Below is a small trained network, with its code and all its weights. Each question gives an input and a target symbol and asks what happens when units are switched off, that is, made to give their printed mean instead of their output.

import numpy as np


def w(rows, s, z=0):
    codes = np.array(rows[::2]) - 128.0
    scale = np.full(codes.shape[1], s)
    scale[-1] = z or s
    return codes * scale


def f(y):
    return np.maximum(y, 0)


def softmax(a):
    e = np.exp(a - a.max(-1, keepdims=True))
    return e / e.sum(-1, keepdims=True)


def log_softmax(a):
    a = a - a.max(-1, keepdims=True)
    return a - np.log(np.exp(a).sum(-1, keepdims=True))


def net(x, mask):
    ids = ['ΛΠΦαβγδζηθμτψ'.index(c) for c in x.split()]
    T = len(ids)
    res = E[ids] + P[:T]
    r = res
    for j in range(3):
        rows = slice(3 * j, 3 * j + 3)
        q, k, v = (r @ M[0][rows].T for M in (Q, K, V))
        z = softmax(np.where(np.tri(T) > 0, q @ k.T / 3**0.5, -1e9)) @ v
        o = O[0][rows]
        res = res + np.where(mask[j], z, o[:, -1]) @ o[:, :-1]
    y = f(res @ A[0][:, :-1].T + A[0][:, -1])
    res = res + np.where(mask[3:27], y, B[0][:, -1]) @ B[0][:, :-1]
    return log_softmax(res[-1] @ U[:, :-1].T + U[:, -1])


Q, K, V, O, A, B = {}, {}, {}, {}, {}, {}
E = w([
[162,27,109],'Λ',
[56,120,81],'Π',
[199,194,174],'Φ',
[130,13,120],'α',
[204,166,155],'β',
[245,133,80],'γ',
[154,103,104],'δ',
[79,126,78],'ζ',
[161,160,161],'η',
[107,45,243],'θ',
[137,185,1],'μ',
[231,29,166],'τ',
[130,19,106],'ψ',
],0.015)
P = w([
[118,75,157],'0',
[153,95,125],'1',
[186,102,112],'2',
[201,92,101],'3',
[223,98,105],'4',
[255,128,127],'5',
],0.0024)
Q[0] = w([
[160,82,85],'H0',
[20,95,92],'H0',
[66,117,91],'H0',
[197,83,21],'H1',
[169,52,130],'H1',
[5,134,202],'H1',
[123,118,110],'H2',
[185,137,231],'H2',
[122,99,19],'H2',
],0.014)
K[0] = w([
[96,81,123],'H0',
[118,131,6],'H0',
[111,156,29],'H0',
[165,124,65],'H1',
[131,114,107],'H1',
[60,91,186],'H1',
[104,153,141],'H2',
[247,176,8],'H2',
[138,119,203],'H2',
],0.014)
V[0] = w([
[246,192,128],'H0',
[213,191,93],'H0',
[90,178,103],'H0',
[144,176,92],'H1',
[148,73,192],'H1',
[166,83,180],'H1',
[176,83,133],'H2',
[152,146,23],'H2',
[159,49,99],'H2',
],0.011)
O[0] = w([
[127,151,79,155],'H0',
[152,118,90,140],'H0',
[173,163,143,48],'H0',
[78,85,3,173],'H1',
[154,131,130,93],'H1',
[246,113,140,125],'H1',
[169,65,96,222],'H2',
[96,107,42,170],'H2',
[92,113,81,254],'H2',
],0.0071,0.0055)
A[0] = w([
[214,112,109,141],'N0',
[37,132,190,225],'N1',
[148,193,91,176],'N2',
[59,141,72,122],'N3',
[192,114,122,160],'N4',
[9,180,198,187],'N5',
[201,153,144,120],'N6',
[62,85,143,83],'N7',
[204,167,184,146],'N8',
[44,135,90,121],'N9',
[161,123,96,88],'N10',
[175,179,81,198],'N11',
[175,66,179,174],'N12',
[238,114,37,98],'N13',
[132,80,116,71],'N14',
[108,119,91,117],'N15',
[160,46,140,74],'N16',
[175,188,82,209],'N17',
[235,170,170,97],'N18',
[123,163,37,4],'N19',
[170,130,92,132],'N20',
[181,149,155,114],'N21',
[158,185,121,220],'N22',
[253,106,177,109],'N23',
],0.011,0.004)
B[0] = w([
[105,146,87,192],'N0',
[159,163,72,143],'N1',
[174,66,141,171],'N2',
[178,85,187,204],'N3',
[121,239,124,179],'N4',
[62,130,115,136],'N5',
[55,181,91,153],'N6',
[156,183,224,152],'N7',
[31,142,127,157],'N8',
[150,151,213,191],'N9',
[93,128,122,162],'N10',
[66,69,177,186],'N11',
[145,166,100,199],'N12',
[107,123,102,250],'N13',
[183,110,175,167],'N14',
[72,101,148,177],'N15',
[149,207,98,198],'N16',
[65,57,186,186],'N17',
[63,150,133,162],'N18',
[254,142,152,202],'N19',
[49,139,169,175],'N20',
[9,179,113,146],'N21',
[142,65,230,150],'N22',
[135,208,178,203],'N23',
],0.0053,0.013)
U = w([
[66,125,89,136],'Λ',
[133,182,66,56],'Π',
[96,118,141,59],'Φ',
[110,141,144,91],'α',
[166,162,190,128],'β',
[243,142,179,67],'γ',
[97,118,3,215],'δ',
[202,153,81,183],'ζ',
[95,130,29,81],'η',
[64,127,144,3],'θ',
[133,47,181,184],'μ',
[202,124,147,185],'τ',
[137,128,114,43],'ψ',
],0.013,0.0074)

Each question gives the input, a string of symbols that net reads in full, and the target symbol t.
The units are the heads (3 rows each of Q, K, V and O) and the neurons (one row each of A and B). Each row of codes is followed by its name. A weight is (code - 128) times the scale printed after its matrix; where a second scale follows, it is the last column's (O, A, B and U).
mask holds one flag per unit, heads first, then neurons. A switched-off unit (its flag False) gives its mean, the last column of its rows in O or B, instead of its output. The means were averaged over made-up inputs and are rounded, as every weight is.
A unit's drop is (log p(t) with every unit on - log p(t) with that unit switched off) / (log p(t) with every unit on - log p(t) with every unit switched off).
The circuit of an input: a set's keep is (log p(t) with only the set's units on - log p(t) with every unit switched off) / (log p(t) with every unit on - log p(t) with every unit switched off). Starting from the 12 units with the biggest drops (on a tie, the unit counted first), units are removed one at a time, each time the one whose removal leaves the highest keep (on an exact tie, the one counted first), for as long as the keep stays at least 0.8.
units of the circuit, in order: the units of the circuit, biggest drop first
most important unit: the unit with the biggest drop
k most important neurons: the k neurons with the biggest drops, biggest first
heads that matter: for each layer, one digit per head in row order, 1 if its drop is at least 0.15 and else 0, layers parted by /
drop of u: that unit's drop, to one decimal
input θ δ Λ, target β: units of the circuit, in order : H2, H1, N23
input μ τ Λ β γ τ, target δ: heads that matter : 000
input γ Λ η, target δ: heads that matter : 001
input Π Φ θ α γ, target δ: units of the circuit, in order : N9, N3, N13
input α β μ Π Π, target μ: units of the circuit, in order : N16, N4, N3, N9
input δ β τ ψ Π Λ, target ζ: heads that matter : 010
input ζ ψ μ μ ζ, target μ: most important unit : N3
input μ Λ Π, target μ: heads that matter : 100
input Φ Λ β, target Λ: heads that matter : 000
input δ γ ψ, target δ: 2 most important neurons : N19, N23
input Λ β μ Π γ Φ, target μ: 3 most important neurons : N17, N11, N22
input μ μ Λ η, target μ: drop of N16 : 0.3
input α γ Φ δ, target δ: drop of N19 : 0.1
input γ δ α α, target δ: drop of H0 : -0.3
input β γ η, target δ: most important neuron : N9
input Λ ψ μ, target μ: 2 most important neurons : N3, N9
